Below are the code and all the weights of a small trained network. Each question names an input and a class and asks about switching units off, where a switched-off unit gives its printed mean instead of its output.

import numpy as np


def w(rows, s, z=0):
    codes = np.array(rows[::2]) - 128.0
    scale = np.full(codes.shape[1], s)
    scale[-1] = z or s
    return codes * scale


def f(y):
    return np.maximum(y, 0)


def log_softmax(a):
    a = a - a.max(-1, keepdims=True)
    return a - np.log(np.exp(a).sum(-1, keepdims=True))


def net(x, mask):
    res = np.array(x, float).reshape(1, 2) / 4 @ E
    y = f(res @ A[0][:, :-1].T + A[0][:, -1])
    res = res + np.where(mask, y, B[0][:, -1]) @ B[0][:, :-1]
    return log_softmax(res[-1] @ U[:, :-1].T + U[:, -1])


A, B = {}, {}
E = w([
[170,123,206,132,165,65,75,187],'x0',
[108,111,169,250,198,204,114,103],'x1',
],0.018)
A[0] = w([
[194,116,123,177,198,149,116,49,64],'N0',
[117,168,158,128,89,108,137,139,249],'N1',
[197,99,142,169,177,201,80,166,95],'N2',
[202,102,147,155,160,74,49,167,92],'N3',
[129,131,206,188,130,76,156,66,139],'N4',
[207,185,133,67,77,41,139,186,136],'N5',
[198,145,201,167,124,69,120,215,81],'N6',
[255,114,202,160,179,39,55,155,124],'N7',
[156,183,113,36,41,108,120,137,56],'N8',
[116,147,20,128,82,201,171,38,102],'N9',
[105,47,186,198,192,180,55,103,129],'N10',
[82,92,123,233,133,174,189,33,102],'N11',
],0.0087,0.014)
B[0] = w([
[60,97,139,76,165,100,175,254,169],'N0',
[243,38,211,218,118,74,100,29,223],'N1',
[123,107,172,115,128,99,231,139,187],'N2',
[161,167,97,86,190,169,41,188,194],'N3',
[108,123,152,169,148,51,134,125,176],'N4',
[140,108,175,153,150,78,205,122,242],'N5',
[155,140,74,18,207,166,100,149,200],'N6',
[167,157,42,83,180,159,85,78,249],'N7',
[121,124,169,98,211,110,198,238,199],'N8',
[149,128,73,85,232,182,52,141,216],'N9',
[154,118,191,134,156,98,159,141,241],'N10',
[186,90,152,91,158,140,136,154,220],'N11',
],0.011,0.018)
U = w([
[116,113,168,100,129,91,179,198,55],'0',
[127,137,68,59,144,163,71,129,112],'1',
[142,90,177,171,109,98,95,9,254],'2',
[76,194,121,150,102,122,93,100,91],'3',
[74,165,107,119,83,136,98,148,95],'4',
],0.014,0.0083)

Each question gives the input, the list of numbers given to net, and the class t.
The units are the neurons (one row each of A and B). Each row of codes is followed by its name. A weight is (code - 128) times the scale printed after its matrix; where a second scale follows, it is the last column's (A, B and U).
mask holds one flag per neuron, in row order. A switched-off neuron (its flag False) gives its mean, the last column of its row in B, instead of its output. The means were averaged over made-up inputs and are rounded, as every weight is.
A unit's drop is (log p(t) with every unit on - log p(t) with that unit switched off) / (log p(t) with every unit on - log p(t) with every unit switched off).
The circuit of an input: a set's keep is (log p(t) with only the set's units on - log p(t) with every unit switched off) / (log p(t) with every unit on - log p(t) with every unit switched off). Starting from all 12 units, units are removed one at a time, each time the one whose removal leaves the highest keep (on an exact tie, the one counted first), for as long as the keep stays at least 0.8.
circuit, biggest first: the units of the circuit, biggest drop first
unit that matters most: the unit with the biggest drop
top k neurons: the k neurons with the biggest drops, biggest first
drop when u is switched off: that unit's drop, to one decimal
input [-7,7], class 0: top 3 neurons => (N7, N10, N0)
input [3,-2], class 2: top neuron => (N9)
input [-3,-2], class 2: circuit, biggest first => (N6, N0)
input [-3,1], class 2: top 4 neurons => (N6, N7, N3, N8)
input [-6,-6], class 0: top 3 neurons => (N8, N7, N6)
input [4,-3], class 1: top 3 neurons => (N7, N6, N10)
input [5,4], class 1: top 2 neurons => (N7, N5)
input [0,3], class 2: top 2 neurons => (N8, N6)
input [3,0], class 2: top 3 neurons => (N9, N8, N0)
input [3,3], class 2: top 2 neurons => (N8, N9)
input [6,-4], class 1: drop when N7 is switched off => 0.5
input [-2,2], class 2: drop when N8 is switched off => 0.1
input [6,3], class 1: drop when N7 is switched off => 0.2
input [1,-3], class 2: unit that matters most => N0
